Below is a small trained network, with its code and all its weights. Each question gives an input and a class and asks what happens when units are switched off, that is, made to give their printed mean instead of their output.

import numpy as np


def w(rows, s, z=0):
    codes = np.array(rows[::2]) - 128.0
    scale = np.full(codes.shape[1], s)
    scale[-1] = z or s
    return codes * scale


def f(y):
    return y / 2 * (1 + np.tanh(0.7978845608 * (y + 0.044715 * y**3)))


def log_softmax(a):
    a = a - a.max(-1, keepdims=True)
    return a - np.log(np.exp(a).sum(-1, keepdims=True))


def net(x, mask):
    res = np.array(x, float).reshape(1, 8) / 4 @ E
    y = f(res @ A[0][:, :-1].T + A[0][:, -1])
    res = res + np.where(mask, y, B[0][:, -1]) @ B[0][:, :-1]
    return log_softmax(res[-1] @ U[:, :-1].T + U[:, -1])


A, B = {}, {}
E = w([
[145,174,243,114,143,118,106,153,182,110,97],'x0',
[125,125,116,127,155,117,147,133,151,127,130],'x1',
[148,115,106,121,42,149,154,152,200,101,178],'x2',
[113,180,102,146,90,91,150,168,128,213,102],'x3',
[134,123,138,142,131,148,110,141,124,138,141],'x4',
[89,185,149,83,157,183,197,171,64,113,182],'x5',
[78,127,82,62,143,75,39,169,141,120,148],'x6',
[116,117,119,112,140,129,145,132,149,132,116],'x7',
],0.011)
A[0] = w([
[114,165,95,140,91,102,156,169,105,203,105,88],'neuron 0',
[147,173,138,154,126,106,137,199,152,172,109,198],'neuron 1',
[100,108,115,148,214,112,117,114,72,156,89,151],'neuron 2',
[83,92,8,143,104,165,142,70,57,163,182,126],'neuron 3',
[163,219,205,84,130,141,102,140,165,82,97,152],'neuron 4',
[188,86,127,161,117,103,119,109,133,135,114,134],'neuron 5',
[177,140,129,172,133,138,196,128,120,146,117,84],'neuron 6',
[140,148,164,140,103,135,199,85,149,150,112,119],'neuron 7',
[164,142,141,183,112,172,172,104,122,109,105,40],'neuron 8',
[156,144,135,162,124,182,176,103,123,141,67,55],'neuron 9',
[94,139,107,92,111,94,62,165,119,98,144,176],'neuron 10',
[151,90,140,144,152,165,136,96,130,65,140,92],'neuron 11',
[81,137,110,71,86,121,104,96,135,123,144,119],'neuron 12',
[79,200,110,103,143,170,184,142,111,161,161,37],'neuron 13',
[123,101,119,138,202,113,147,138,63,168,58,140],'neuron 14',
[162,89,156,108,94,161,174,115,88,109,58,139],'neuron 15',
[135,93,87,101,56,144,176,134,193,103,194,60],'neuron 16',
[115,166,99,90,123,163,175,158,72,103,149,42],'neuron 17',
[109,119,109,134,74,143,159,156,180,125,152,108],'neuron 18',
[156,89,86,158,116,107,98,80,172,123,61,80],'neuron 19',
[115,162,169,70,121,138,160,140,95,120,153,48],'neuron 20',
[89,164,137,111,164,178,150,118,101,53,179,4],'neuron 21',
[71,146,140,94,156,98,81,159,149,130,143,212],'neuron 22',
[161,153,106,150,99,139,142,152,185,132,193,60],'neuron 23',
[159,44,146,91,181,166,96,100,115,2,140,137],'neuron 24',
],0.0095,0.0015)
B[0] = w([
[129,93,160,79,76,67,123,142,84,200,111,203],'neuron 0',
[138,84,153,148,110,68,188,85,75,183,139,189],'neuron 1',
[171,182,155,107,139,194,96,68,88,60,107,212],'neuron 2',
[165,150,158,179,157,111,254,84,200,134,189,250],'neuron 3',
[110,166,149,164,144,150,181,77,204,144,180,250],'neuron 4',
[83,128,97,149,126,101,81,139,143,124,113,191],'neuron 5',
[125,121,103,121,147,91,113,172,97,107,128,183],'neuron 6',
[128,132,112,133,156,122,144,157,95,113,154,189],'neuron 7',
[130,118,114,131,202,120,116,172,114,96,138,193],'neuron 8',
[147,148,103,132,152,87,104,222,114,95,190,192],'neuron 9',
[141,117,75,139,219,137,161,181,113,88,162,198],'neuron 10',
[116,92,113,95,130,85,132,162,67,159,138,193],'neuron 11',
[169,137,140,140,158,141,127,192,110,105,141,164],'neuron 12',
[66,93,107,178,104,149,70,110,123,147,88,207],'neuron 13',
[187,187,146,87,60,188,96,96,86,101,99,212],'neuron 14',
[146,162,114,145,145,128,131,180,142,119,163,182],'neuron 15',
[156,197,167,98,71,168,74,95,112,82,122,223],'neuron 16',
[63,85,102,168,122,143,92,106,160,98,66,200],'neuron 17',
[166,167,170,92,80,143,57,92,84,93,126,186],'neuron 18',
[71,130,123,190,157,153,53,140,177,159,70,224],'neuron 19',
[107,113,96,166,95,130,114,117,164,95,70,182],'neuron 20',
[83,132,108,146,91,134,52,132,143,177,117,202],'neuron 21',
[158,136,99,118,168,103,167,148,126,90,154,196],'neuron 22',
[177,131,173,104,108,135,63,130,102,105,115,182],'neuron 23',
[100,120,137,65,36,40,176,127,99,219,114,255],'neuron 24',
],0.0081,0.01)
U = w([
[220,187,187,67,105,188,60,71,90,48,115,54],'0',
[39,100,74,210,121,142,48,132,189,130,74,62],'1',
[135,103,139,55,81,55,157,150,79,221,133,171],'2',
[168,137,65,108,206,114,132,254,116,44,171,77],'3',
[165,153,176,167,152,150,206,64,222,124,163,255],'4',
],0.0095,0.0027)

Each question gives the input, the list of numbers given to net, and the class t.
The units are the neurons (one row each of A and B). Each row of codes is followed by its name. A weight is (code - 128) times the scale printed after its matrix; where a second scale follows, it is the last column's (A, B and U).
mask holds one flag per neuron, in row order. A switched-off neuron (its flag False) gives its mean, the last column of its row in B, instead of its output. The means were averaged over made-up inputs and are rounded, as every weight is.
A unit's drop is (log p(t) with every unit on - log p(t) with that unit switched off) / (log p(t) with every unit on - log p(t) with every unit switched off).
The circuit of an input: a set's keep is (log p(t) with only the set's units on - log p(t) with every unit switched off) / (log p(t) with every unit on - log p(t) with every unit switched off). Starting from the 12 units with the biggest drops (on a tie, the unit counted first), units are removed one at a time, each time the one whose removal leaves the highest keep (on an exact tie, the one counted first), for as long as the keep stays at least 0.8.
circuit, biggest first: the units of the circuit, biggest drop first
k most important neurons: the k neurons with the biggest drops, biggest first
drop of u: that unit's drop, to one decimal
input [-6,-4,-6,0,-2,7,1,4], class 1: 4 most important neurons	neuron 17; neuron 13; neuron 21; neuron 16
input [2,4,6,-5,5,-5,-1,2], class 0: circuit, biggest first	neuron 16
input [4,-6,6,7,4,5,-8,-5], class 3: 2 most important neurons	neuron 9; neuron 8
input [-6,6,4,5,-7,-1,-6,-7], class 3: 3 most important neurons	neuron 24; neuron 6; neuron 9
input [-8,-7,-7,0,3,-7,-6,-5], class 4: 3 most important neurons	neuron 3; neuron 16; neuron 18
input [-5,6,-4,-1,0,3,3,-1], class 4: 3 most important neurons	neuron 3; neuron 16; neuron 18
input [3,-7,1,4,5,-1,0,-6], class 2: 2 most important neurons	neuron 3; neuron 2
input [8,4,-1,-8,-5,3,3,1], class 2: 2 most important neurons	neuron 24; neuron 3
input [-5,-5,2,-8,7,-6,-2,-4], class 2: 2 most important neurons	neuron 24; neuron 11
input [4,-1,-3,7,-6,-5,-6,2], class 2: 3 most important neurons	neuron 1; neuron 0; neuron 10
input [7,-4,-6,0,2,-5,0,-5], class 4: 2 most important neurons	neuron 4; neuron 16
input [6,8,-1,7,-5,0,-6,8], class 2: 2 most important neurons	neuron 1; neuron 0
input [-5,2,-2,-2,-3,4,1,-7], class 4: 3 most important neurons	neuron 3; neuron 19; neuron 5
input [-6,7,-5,3,-7,-5,-5,-2], class 4: circuit, biggest first	neuron 3
input [-7,-8,6,2,1,-4,8,-3], class 3: 2 most important neurons	neuron 10; neuron 12
input [7,5,0,-5,-2,-8,-4,-7], class 1: 3 most important neurons	neuron 19; neuron 3; neuron 5
input [3,7,4,0,8,-4,-3,-3], class 0: drop of neuron 4	0.1
input [-7,5,7,-1,-5,-3,6,1], class 0: drop of neuron 18	0.4
input [7,5,-5,1,2,2,3,8], class 4: drop of neuron 16	0.1
input [0,3,0,-7,5,1,-6,-1], class 2: drop of neuron 24	0.8
input [0,1,4,-6,6,7,7,-2], class 1: circuit, biggest first	neuron 21
